Here is a tiny trained network, its code and every weight. The questions are about switching its units off for an input and a class, where a switched-off unit gives its printed mean instead of its output.

import numpy as np


def w(rows, s, z=0):
    codes = np.array(rows[::2]) - 128.0
    scale = np.full(codes.shape[1], s)
    scale[-1] = z or s
    return codes * scale


def f(y):
    return np.maximum(y, 0)


def log_softmax(a):
    a = a - a.max(-1, keepdims=True)
    return a - np.log(np.exp(a).sum(-1, keepdims=True))


def net(x, mask):
    res = np.array(x, float).reshape(1, 7) / 4 @ E
    y = f(res @ A[0][:, :-1].T + A[0][:, -1])
    res = res + np.where(mask, y, B[0][:, -1]) @ B[0][:, :-1]
    return log_softmax(res[-1] @ U[:, :-1].T + U[:, -1])


A, B = {}, {}
E = w([
[214,116,137,85,136,63,95,134,230,155,221,88],'x0',
[128,128,128,129,128,128,128,129,128,129,129,128],'x1',
[129,127,130,128,127,128,128,128,128,126,127,128],'x2',
[176,136,111,78,254,141,130,126,80,35,168,162],'x3',
[102,129,134,200,180,42,245,122,212,131,112,222],'x4',
[185,80,130,239,57,87,149,137,74,30,162,99],'x5',
[226,113,117,143,111,204,88,140,193,117,62,203],'x6',
],0.0086)
A[0] = w([
[92,144,100,166,119,148,129,94,94,130,117,153,39],'neuron 0',
[187,138,143,132,122,158,117,115,146,118,97,174,47],'neuron 1',
[195,131,143,92,135,59,110,137,210,148,210,70,65],'neuron 2',
[118,109,115,80,123,143,87,140,101,136,148,86,52],'neuron 3',
[45,130,139,125,162,68,140,120,114,150,198,77,69],'neuron 4',
[101,136,125,164,69,106,106,108,155,160,115,113,30],'neuron 5',
[142,128,134,134,131,102,113,101,173,148,191,137,72],'neuron 6',
[209,139,135,149,121,188,110,133,170,122,90,199,41],'neuron 7',
[190,129,147,193,103,103,143,117,91,57,157,126,43],'neuron 8',
[158,126,147,98,100,149,103,119,103,124,130,96,72],'neuron 9',
[99,147,139,119,141,113,156,134,107,129,173,89,48],'neuron 10',
[117,125,119,152,163,72,197,129,155,145,116,180,55],'neuron 11',
[102,140,133,143,149,129,126,109,101,139,136,128,103],'neuron 12',
[83,142,113,116,115,62,138,120,86,135,166,108,70],'neuron 13',
[98,156,143,147,135,144,130,101,108,110,95,132,44],'neuron 14',
[127,135,125,159,147,103,167,114,150,127,129,146,68],'neuron 15',
[99,141,126,77,154,140,111,131,132,161,126,127,64],'neuron 16',
[136,139,138,90,89,163,97,133,99,135,127,81,76],'neuron 17',
[146,121,105,107,184,126,112,146,100,73,144,136,60],'neuron 18',
[169,176,152,113,106,169,73,104,65,126,147,77,65],'neuron 19',
[104,144,145,160,23,130,128,128,168,190,110,105,76],'neuron 20',
[185,122,127,224,61,81,160,131,82,46,175,102,31],'neuron 21',
[51,131,141,165,141,185,160,148,23,103,47,187,48],'neuron 22',
[126,116,111,97,96,158,76,110,85,125,161,78,54],'neuron 23',
[107,131,147,132,79,130,131,108,122,173,127,128,49],'neuron 24',
[137,135,134,122,205,119,132,121,116,90,168,148,50],'neuron 25',
[90,111,128,147,78,108,142,138,163,151,112,98,81],'neuron 26',
[191,137,123,118,141,84,112,135,160,139,184,116,60],'neuron 27',
[97,171,145,60,176,140,131,136,158,177,105,151,21],'neuron 28',
[92,139,107,194,180,83,159,123,197,118,108,138,74],'neuron 29',
[148,146,142,145,152,109,155,119,139,115,112,145,72],'neuron 30',
[120,128,139,138,84,114,129,122,154,173,119,118,58],'neuron 31',
[182,129,107,155,109,179,108,135,159,102,90,173,68],'neuron 32',
[132,128,128,108,132,116,126,138,156,103,135,117,72],'neuron 33',
[62,130,134,44,207,166,133,107,164,218,119,159,58],'neuron 34',
[107,135,177,159,148,55,182,120,159,132,145,199,67],'neuron 35',
[83,140,142,124,158,86,169,132,58,112,153,98,78],'neuron 36',
[180,146,149,90,249,144,137,106,74,44,166,158,57],'neuron 37',
[102,111,109,149,149,116,118,121,149,139,150,158,2],'neuron 38',
[113,133,116,141,117,129,185,113,154,120,148,153,65],'neuron 39',
],0.014,0.0082)
B[0] = w([
[116,143,126,120,124,146,159,96,134,94,129,140,155],'neuron 0',
[156,114,120,133,141,167,121,109,129,174,155,134,166],'neuron 1',
[121,133,121,128,127,164,208,47,130,41,126,138,228],'neuron 2',
[130,135,133,115,124,168,127,177,114,133,134,116,184],'neuron 3',
[147,119,121,121,133,178,103,73,136,222,134,131,203],'neuron 4',
[102,120,139,146,112,80,168,140,132,155,128,126,171],'neuron 5',
[133,126,126,120,123,150,162,99,120,89,119,131,166],'neuron 6',
[117,133,120,113,127,191,113,75,116,230,131,123,197],'neuron 7',
[117,139,129,132,145,78,45,117,126,101,127,130,208],'neuron 8',
[116,125,126,110,124,155,124,164,127,119,109,138,178],'neuron 9',
[138,112,112,133,130,151,113,102,113,180,137,135,161],'neuron 10',
[127,128,133,103,113,168,120,203,118,116,123,124,190],'neuron 11',
[142,128,130,115,145,140,128,111,144,132,139,133,149],'neuron 12',
[120,136,150,136,119,172,117,95,137,203,118,122,181],'neuron 13',
[113,147,109,134,130,149,159,107,131,102,130,120,149],'neuron 14',
[129,116,122,109,148,148,125,167,129,115,131,132,161],'neuron 15',
[122,137,127,138,125,113,71,120,138,123,112,141,167],'neuron 16',
[149,116,127,115,130,148,128,197,121,108,135,138,197],'neuron 17',
[119,123,125,140,124,81,171,157,107,153,131,129,174],'neuron 18',
[108,129,116,113,123,171,123,204,146,113,126,122,216],'neuron 19',
[133,123,127,132,147,39,183,152,132,169,135,127,218],'neuron 20',
[129,127,124,152,126,71,5,110,127,90,121,130,253],'neuron 21',
[138,119,134,124,134,148,210,56,138,21,138,125,234],'neuron 22',
[135,139,143,114,137,172,118,194,138,109,117,130,207],'neuron 23',
[144,143,107,132,131,91,167,142,118,129,125,139,158],'neuron 24',
[127,148,130,142,112,80,164,144,123,157,117,109,168],'neuron 25',
[136,137,134,125,133,72,154,139,114,149,130,135,179],'neuron 26',
[119,123,142,136,139,146,168,77,127,74,132,125,179],'neuron 27',
[139,127,114,154,138,83,51,121,144,89,137,137,183],'neuron 28',
[130,133,124,105,137,164,119,200,116,115,123,135,191],'neuron 29',
[110,125,119,111,119,144,133,160,144,127,126,128,150],'neuron 30',
[123,131,125,140,120,87,166,128,113,142,124,118,165],'neuron 31',
[131,128,145,123,125,175,110,73,128,202,131,121,187],'neuron 32',
[137,123,124,106,132,110,141,111,120,112,131,121,137],'neuron 33',
[115,124,137,154,115,69,22,102,113,87,124,117,221],'neuron 34',
[128,130,136,116,119,181,124,215,135,114,121,113,200],'neuron 35',
[130,123,126,121,126,180,127,65,128,194,134,134,194],'neuron 36',
[129,125,132,138,118,28,207,177,139,177,125,132,225],'neuron 37',
[145,118,133,108,138,134,115,154,113,124,120,132,133],'neuron 38',
[135,122,116,140,123,153,129,172,141,118,139,125,155],'neuron 39',
],0.029,0.017)
U = w([
[134,128,165,91,131,198,96,227,100,96,174,133,239],'0',
[123,133,163,177,137,80,1,93,92,80,176,144,1],'1',
[131,128,164,131,145,166,187,46,95,35,195,151,58],'2',
[133,131,162,155,124,39,179,157,81,183,188,143,203],'3',
[158,113,160,129,141,198,85,63,97,226,209,140,220],'4',
],0.0047,0.00063)

Each question gives the input, the list of numbers given to net, and the class t.
The units are the neurons (one row each of A and B). Each row of codes is followed by its name. A weight is (code - 128) times the scale printed after its matrix; where a second scale follows, it is the last column's (A, B and U).
mask holds one flag per neuron, in row order. A switched-off neuron (its flag False) gives its mean, the last column of its row in B, instead of its output. The means were averaged over made-up inputs and are rounded, as every weight is.
A unit's drop is (log p(t) with every unit on - log p(t) with that unit switched off) / (log p(t) with every unit on - log p(t) with every unit switched off).
The circuit of an input: a set's keep is (log p(t) with only the set's units on - log p(t) with every unit switched off) / (log p(t) with every unit on - log p(t) with every unit switched off). Starting from the 12 units with the biggest drops (on a tie, the unit counted first), units are removed one at a time, each time the one whose removal leaves the highest keep (on an exact tie, the one counted first), for as long as the keep stays at least 0.8.
units of the circuit, in order: the units of the circuit, biggest drop first
most important unit: the unit with the biggest drop
k most important neurons: the k neurons with the biggest drops, biggest first
drop when u is switched off: that unit's drop, to one decimal
input [3,-2,-7,-4,2,2,-5], class 4: 2 most important neurons -> neuron 4; neuron 37
input [1,-6,-1,-2,-6,-5,7], class 4: 2 most important neurons -> neuron 7; neuron 32
input [3,-6,0,-4,3,-1,2], class 3: units of the circuit, in order -> neuron 20
input [-3,-7,5,0,4,0,-6], class 4: 2 most important neurons -> neuron 4; neuron 36
input [-4,4,4,2,7,8,1], class 1: 4 most important neurons -> neuron 21; neuron 8; neuron 19; neuron 23
input [-6,7,5,4,8,8,-2], class 0: 4 most important neurons -> neuron 35; neuron 11; neuron 29; neuron 34
input [6,5,3,2,5,-1,-2], class 2: 2 most important neurons -> neuron 2; neuron 27
input [-8,3,-6,-8,-1,1,4], class 2: 2 most important neurons -> neuron 22; neuron 37
input [5,8,3,-7,1,-5,8], class 4: 4 most important neurons -> neuron 7; neuron 37; neuron 32; neuron 1
input [-2,-1,-8,-5,-2,-5,6], class 4: 3 most important neurons -> neuron 21; neuron 7; neuron 37
input [-6,-8,1,7,-7,8,-1], class 1: 3 most important neurons -> neuron 21; neuron 8; neuron 35
input [8,-3,-2,5,7,-5,2], class 2: 4 most important neurons -> neuron 2; neuron 27; neuron 6; neuron 19
input [5,7,-3,0,-3,-7,8], class 4: 4 most important neurons -> neuron 7; neuron 21; neuron 32; neuron 1
input [4,-5,-1,-8,-6,5,-1], class 3: most important unit -> neuron 20
input [6,-8,0,6,-5,-8,-8], class 1: 3 most important neurons -> neuron 34; neuron 28; neuron 16
input [5,7,-4,8,7,-1,8], class 3: 3 most important neurons -> neuron 37; neuron 25; neuron 18
input [6,6,-5,-6,0,-7,7], class 1: 2 most important neurons -> neuron 34; neuron 28
input [-6,-2,-7,-4,7,4,-1], class 0: drop when neuron 29 is switched off -> 0.1
input [-7,-5,-4,1,4,5,-5], class 2: drop when neuron 22 is switched off -> 7.4
input [-4,5,5,0,8,8,5], class 0: most important unit -> neuron 35
input [5,-2,8,6,-5,8,0], class 1: drop when neuron 21 is switched off -> 5.5
input [-8,7,3,-2,-3,6,6], class 2: drop when neuron 22 is switched off -> 4.0
